Here is a tiny trained network, its code and every weight. The questions are about switching its units off for an input and a class, where a switched-off unit gives its printed mean instead of its output.

import numpy as np


def w(rows, s, z=0):
    codes = np.array(rows[::2]) - 128.0
    scale = np.full(codes.shape[1], s)
    scale[-1] = z or s
    return codes * scale


def f(y):
    return y / 2 * (1 + np.tanh(0.7978845608 * (y + 0.044715 * y**3)))


def log_softmax(a):
    a = a - a.max(-1, keepdims=True)
    return a - np.log(np.exp(a).sum(-1, keepdims=True))


def net(x, mask):
    res = np.array(x, float).reshape(1, 6) / 4 @ E
    y = f(res @ A[0][:, :-1].T + A[0][:, -1])
    res = res + np.where(mask, y, B[0][:, -1]) @ B[0][:, :-1]
    return log_softmax(res[-1] @ U[:, :-1].T + U[:, -1])


A, B = {}, {}
E = w([
[219,98,61,114,159,96,247,176],'x0',
[122,59,113,218,105,208,168,228],'x1',
[77,110,117,127,79,190,203,82],'x2',
[137,76,98,216,123,155,53,122],'x3',
[112,188,165,141,205,148,141,90],'x4',
[157,150,46,83,129,250,101,169],'x5',
],0.011)
A[0] = w([
[124,62,123,197,149,146,185,57,203],'n1',
[77,129,179,175,114,65,136,156,16],'n2',
[92,177,92,79,195,116,139,185,107],'n3',
[93,124,88,129,91,186,107,179,84],'n4',
[113,173,192,168,106,28,136,69,147],'n5',
[30,161,168,90,129,157,44,81,165],'n6',
[115,152,100,118,145,253,173,142,201],'n7',
[150,145,5,252,116,186,115,78,206],'n8',
[124,169,216,137,189,21,171,49,139],'n9',
[168,72,87,112,85,194,66,113,178],'n10',
[99,110,59,153,103,173,237,22,137],'n11',
[84,190,184,113,87,167,36,56,204],'n12',
[176,130,113,132,150,138,150,141,105],'n13',
[75,128,143,125,159,169,75,138,55],'n14',
[171,148,144,157,92,46,41,115,255],'n15',
[78,88,160,215,34,170,178,149,214],'n16',
],0.011,0.0056)
B[0] = w([
[75,130,158,115,133,131,61,153,194],'n1',
[114,47,186,116,147,154,6,184,162],'n2',
[93,152,197,105,136,202,176,152,160],'n3',
[204,74,142,103,158,119,115,170,192],'n4',
[133,94,98,113,225,83,159,104,223],'n5',
[60,136,144,143,140,181,122,45,241],'n6',
[163,75,167,104,163,135,113,203,235],'n7',
[119,61,151,120,180,120,70,197,237],'n8',
[173,102,143,143,200,52,184,166,253],'n9',
[123,118,97,72,190,130,136,172,214],'n10',
[130,68,172,153,226,114,75,174,210],'n11',
[37,174,116,113,132,177,56,65,252],'n12',
[93,135,121,101,163,161,120,128,158],'n13',
[78,86,140,108,202,186,65,184,167],'n14',
[109,74,62,124,203,87,106,143,226],'n15',
[109,84,166,132,103,133,83,163,242],'n16',
],0.012,0.016)
U = w([
[176,88,110,183,171,85,125,126,210],'0',
[107,72,135,152,4,69,141,145,39],'1',
[77,204,172,106,116,71,199,76,7],'2',
[110,160,130,59,138,106,137,87,79],'3',
[105,136,152,140,107,185,52,93,202],'4',
[154,170,28,58,90,126,145,128,77],'5',
[181,154,134,105,108,150,226,170,104],'6',
],0.013,0.011)

Each question gives the input, the list of numbers given to net, and the class t.
The units are the neurons (one row each of A and B). Each row of codes is followed by its name. A weight is (code - 128) times the scale printed after its matrix; where a second scale follows, it is the last column's (A, B and U).
mask holds one flag per neuron, in row order. A switched-off neuron (its flag False) gives its mean, the last column of its row in B, instead of its output. The means were averaged over made-up inputs and are rounded, as every weight is.
A unit's drop is (log p(t) with every unit on - log p(t) with that unit switched off) / (log p(t) with every unit on - log p(t) with every unit switched off).
The circuit of an input: a set's keep is (log p(t) with only the set's units on - log p(t) with every unit switched off) / (log p(t) with every unit on - log p(t) with every unit switched off). Starting from the 12 units with the biggest drops (on a tie, the unit counted first), units are removed one at a time, each time the one whose removal leaves the highest keep (on an exact tie, the one counted first), for as long as the keep stays at least 0.8.
units of the circuit, in order: the units of the circuit, biggest drop first
unit that matters most: the unit with the biggest drop
top k neurons: the k neurons with the biggest drops, biggest first
drop of u: that unit's drop, to one decimal
input [-8,-8,-7,1,2,-3], class 3: units of the circuit, in order	[n12; n9; n5; n11]
input [3,-7,-3,-4,-6,8], class 5: unit that matters most	n9
input [-2,-4,0,-6,-8,-1], class 3: units of the circuit, in order	[n11; n8]
input [-5,-8,0,-8,2,-6], class 0: top 4 neurons	[n9; n5; n15; n2]
input [0,4,5,7,-2,-6], class 4: top 3 neurons	[n9; n1; n16]
input [8,-3,8,-8,6,6], class 6: top 3 neurons	[n3; n15; n8]
input [-1,6,0,2,3,0], class 4: top 2 neurons	[n9; n5]
input [-4,-6,-3,0,2,-2], class 3: top 2 neurons	[n12; n6]
input [-3,-3,-4,4,-6,3], class 4: top 3 neurons	[n9; n5; n12]
input [-2,-8,7,4,-4,-3], class 3: top 2 neurons	[n12; n5]
input [-6,7,-4,6,-4,-7], class 4: drop of n9	0.3
input [-5,1,-7,-3,-1,3], class 4: drop of n2	0.0
input [4,-7,5,-1,-1,4], class 6: drop of n6	0.1
input [-1,-3,3,6,-3,3], class 4: drop of n5	0.2
input [2,-4,-4,-8,5,2], class 2: top neuron	[n7]
